Below are the code and all the weights of a small trained network. Each question names an input and a class and asks about switching units off, where a switched-off unit gives its printed mean instead of its output.

import numpy as np


def w(rows, s, z=0):
    codes = np.array(rows[::2]) - 128.0
    scale = np.full(codes.shape[1], s)
    scale[-1] = z or s
    return codes * scale


def norm(h):
    return h / np.sqrt((h * h).mean(-1, keepdims=True) + 1e-5)


def f(y):
    return np.maximum(y, 0)


def log_softmax(a):
    a = a - a.max(-1, keepdims=True)
    return a - np.log(np.exp(a).sum(-1, keepdims=True))


def net(x, mask):
    res = np.array(x, float).reshape(1, 3) / 4 @ E
    u = 0
    for l in range(2):
        y = f(norm(res) @ A[l][:, :-1].T + A[l][:, -1])
        res = res + np.where(mask[u : u + 10], y, B[l][:, -1]) @ B[l][:, :-1]
        u += 10
    return log_softmax(norm(res)[-1] @ U[:, :-1].T + U[:, -1])


A, B = {}, {}
E = w([
[1,155,148,88],'x0',
[132,127,213,189],'x1',
[160,5,177,199],'x2',
],0.0042)
A[0] = w([
[100,214,154,110,77],'L0N0',
[123,225,198,254,142],'L0N1',
[23,175,169,239,22],'L0N2',
[100,138,123,85,29],'L0N3',
[77,59,182,206,162],'L0N4',
[4,10,150,113,68],'L0N5',
[64,173,169,134,66],'L0N6',
[28,159,105,139,52],'L0N7',
[189,218,117,133,101],'L0N8',
[97,151,129,181,2],'L0N9',
],0.0085,0.0054)
B[0] = w([
[150,39,182,101,184],'L0N0',
[38,251,212,161,225],'L0N1',
[56,179,228,1,176],'L0N2',
[30,184,137,198,138],'L0N3',
[173,162,104,217,253],'L0N4',
[205,214,25,79,220],'L0N5',
[118,123,191,36,172],'L0N6',
[121,64,119,166,183],'L0N7',
[154,233,99,111,182],'L0N8',
[76,167,193,130,128],'L0N9',
],0.0075,0.0054)
A[1] = w([
[124,102,52,41,183],'L1N0',
[217,103,54,78,153],'L1N1',
[174,79,81,176,53],'L1N2',
[1,103,120,116,140],'L1N3',
[146,7,61,151,4],'L1N4',
[129,30,64,121,94],'L1N5',
[220,176,10,166,70],'L1N6',
[171,195,168,181,134],'L1N7',
[158,44,63,193,51],'L1N8',
[140,12,70,131,18],'L1N9',
],0.0088,0.0045)
B[1] = w([
[153,67,31,240,227],'L1N0',
[176,65,210,60,226],'L1N1',
[36,114,235,51,162],'L1N2',
[59,67,94,190,189],'L1N3',
[7,190,252,103,148],'L1N4',
[82,167,190,54,152],'L1N5',
[93,141,120,23,254],'L1N6',
[159,112,81,255,234],'L1N7',
[39,137,242,17,164],'L1N8',
[60,181,208,133,143],'L1N9',
],0.0065,0.0061)
U = w([
[190,61,46,8,131],'0',
[78,102,208,43,205],'1',
[112,195,139,177,163],'2',
[208,58,195,243,3],'3',
[58,61,13,156,45],'4',
],0.013,0.0044)

Each question gives the input, the list of numbers given to net, and the class t.
The units are the neurons (one row each of A and B). Each row of codes is followed by its name. A weight is (code - 128) times the scale printed after its matrix; where a second scale follows, it is the last column's (A, B and U).
mask holds one flag per neuron, layer by layer. A switched-off neuron (its flag False) gives its mean, the last column of its row in B, instead of its output. The means were averaged over made-up inputs and are rounded, as every weight is.
A unit's drop is (log p(t) with every unit on - log p(t) with that unit switched off) / (log p(t) with every unit on - log p(t) with every unit switched off).
The circuit of an input: a set's keep is (log p(t) with only the set's units on - log p(t) with every unit switched off) / (log p(t) with every unit on - log p(t) with every unit switched off). Starting from the 12 units with the biggest drops (on a tie, the unit counted first), units are removed one at a time, each time the one whose removal leaves the highest keep (on an exact tie, the one counted first), for as long as the keep stays at least 0.8.
circuit, biggest first: the units of the circuit, biggest drop first
top k neurons: the k neurons with the biggest drops, biggest first
k most important neurons of layer l: the k neurons of layer l with the biggest drops, biggest first
input [8,-8,6], class 0: circuit, biggest first : [L0N5]
input [-1,-6,-8], class 0: circuit, biggest first : [L0N1 L1N1]
input [5,-1,0], class 4: circuit, biggest first : [L0N7 L1N3]
input [3,-7,0], class 4: top 2 neurons : [L0N4 L1N0]
input [-3,0,7], class 1: 3 most important neurons of layer 0 : [L0N1 L0N2 L0N8]
input [-1,-7,3], class 1: top 2 neurons : [L0N1 L0N5]
input [-1,0,7], class 1: 2 most important neurons of layer 1 : [L1N8 L1N2]
input [0,-6,-2], class 0: 3 most important neurons of layer 0 : [L0N1 L0N2 L0N6]
input [-1,0,6], class 1: top 4 neurons : [L0N1 L1N8 L1N2 L1N6]
input [6,5,5], class 2: 2 most important neurons of layer 0 : [L0N4 L0N5]
input [-8,6,-1], class 2: top 2 neurons : [L0N1 L1N1]
input [-6,-5,2], class 1: top 2 neurons : [L0N5 L0N1]
input [-8,0,-8], class 0: 2 most important neurons of layer 0 : [L0N1 L0N4]
input [5,0,3], class 0: top 2 neurons : [L0N5 L0N1]
input [2,-4,-4], class 4: top neuron : [L0N5]
input [7,0,-4], class 4: 2 most important neurons of layer 1 : [L1N3 L1N1]
input [0,-6,-1], class 0: 3 most important neurons of layer 0 : [L0N1 L0N2 L0N6]
input [1,2,6], class 2: 2 most important neurons of layer 0 : [L0N5 L0N0]
input [-1,0,-1], class 0: 3 most important neurons of layer 0 : [L0N1 L0N2 L0N4]
input [5,3,8], class 2: top neuron : [L0N5]
input [4,-1,4], class 0: 2 most important neurons of layer 0 : [L0N5 L0N1]
input [5,0,5], class 0: top 2 neurons : [L0N5 L0N1]
